Below is a small trained network, with its code and all its weights. Each question gives an input and a class and asks what happens when units are switched off, that is, made to give their printed mean instead of their output.

import numpy as np


def w(rows, s, z=0):
    codes = np.array(rows[::2]) - 128.0
    scale = np.full(codes.shape[1], s)
    scale[-1] = z or s
    return codes * scale


def f(y):
    return y / 2 * (1 + np.tanh(0.7978845608 * (y + 0.044715 * y**3)))


def log_softmax(a):
    a = a - a.max(-1, keepdims=True)
    return a - np.log(np.exp(a).sum(-1, keepdims=True))


def net(x, mask):
    res = np.array(x, float).reshape(1, 4) / 4 @ E
    y = f(res @ A[0][:, :-1].T + A[0][:, -1])
    res = res + np.where(mask, y, B[0][:, -1]) @ B[0][:, :-1]
    return log_softmax(res[-1] @ U[:, :-1].T + U[:, -1])


A, B = {}, {}
E = w([
[114,125,135,148,122,132],'x0',
[240,2,124,179,39,143],'x1',
[152,198,228,77,80,222],'x2',
[182,160,85,190,224,221],'x3',
],0.0073)
A[0] = w([
[175,36,89,189,72,166,56],'n0',
[42,135,191,108,34,39,121],'n1',
[199,117,127,166,222,211,142],'n2',
[131,47,148,183,133,133,55],'n3',
[131,177,166,166,61,133,254],'n4',
[119,154,108,236,198,226,94],'n5',
[190,46,64,170,181,20,150],'n6',
[36,106,28,169,163,56,128],'n7',
[254,32,139,156,45,171,52],'n8',
[169,149,226,74,56,241,82],'n9',
],0.0072,0.0032)
B[0] = w([
[61,185,197,62,89,145,203],'n0',
[94,47,78,136,89,67,214],'n1',
[121,37,137,123,93,25,235],'n2',
[64,125,151,132,127,179,146],'n3',
[171,121,154,134,130,74,195],'n4',
[107,63,40,57,52,50,225],'n5',
[124,78,186,174,203,122,222],'n6',
[121,120,212,111,212,154,220],'n7',
[25,255,89,95,104,139,249],'n8',
[182,63,214,88,161,165,255],'n9',
],0.0078,0.0062)
U = w([
[14,239,94,45,160,160,140],'0',
[143,30,45,88,70,51,61],'1',
[159,59,253,132,228,207,49],'2',
[149,147,149,188,122,100,255],'3',
[191,188,61,250,136,188,101],'4',
],0.0073,0.0057)

Each question gives the input, the list of numbers given to net, and the class t.
The units are the neurons (one row each of A and B). Each row of codes is followed by its name. A weight is (code - 128) times the scale printed after its matrix; where a second scale follows, it is the last column's (A, B and U).
mask holds one flag per neuron, in row order. A switched-off neuron (its flag False) gives its mean, the last column of its row in B, instead of its output. The means were averaged over made-up inputs and are rounded, as every weight is.
A unit's drop is (log p(t) with every unit on - log p(t) with that unit switched off) / (log p(t) with every unit on - log p(t) with every unit switched off).
The circuit of an input: a set's keep is (log p(t) with only the set's units on - log p(t) with every unit switched off) / (log p(t) with every unit on - log p(t) with every unit switched off). Starting from all 10 units, units are removed one at a time, each time the one whose removal leaves the highest keep (on an exact tie, the one counted first), for as long as the keep stays at least 0.8.
units of the circuit, in order: the units of the circuit, biggest drop first
unit that matters most: the unit with the biggest drop
top k neurons: the k neurons with the biggest drops, biggest first
drop of u: that unit's drop, to one decimal
input [0,4,7,7], class 1: units of the circuit, in order -> n5, n2
input [3,-3,4,-5], class 1: unit that matters most -> n1
input [5,7,-5,5], class 0: units of the circuit, in order -> n8, n0
input [3,3,1,5], class 1: units of the circuit, in order -> n2, n5
input [-4,-1,-8,-5], class 2: units of the circuit, in order -> n7, n6
input [-3,-4,-5,-4], class 2: top 3 neurons -> n7, n8, n5
input [-5,-5,7,1], class 2: top 2 neurons -> n9, n8
input [-7,3,-3,-2], class 3: top 2 neurons -> n9, n5
input [-5,-3,-6,1], class 2: top 2 neurons -> n7, n8
input [-1,7,-8,1], class 2: top 3 neurons -> n6, n7, n5
input [-1,4,-7,1], class 2: top 2 neurons -> n6, n7
input [7,1,8,-6], class 2: top 2 neurons -> n9, n5
input [-1,7,-7,4], class 0: top 3 neurons -> n8, n0, n9
input [1,6,-7,6], class 2: top 2 neurons -> n6, n7
input [-7,-5,5,6], class 3: top neuron -> n8
input [4,2,-7,1], class 2: top 2 neurons -> n6, n7
input [8,2,-4,-5], class 3: top 3 neurons -> n5, n2, n9
input [8,2,-5,8], class 1: drop of n5 -> 1.3
input [-1,2,6,7], class 1: drop of n5 -> 0.5
input [2,6,5,5], class 0: drop of n2 -> -0.1
input [0,-1,3,0], class 4: unit that matters most -> n7
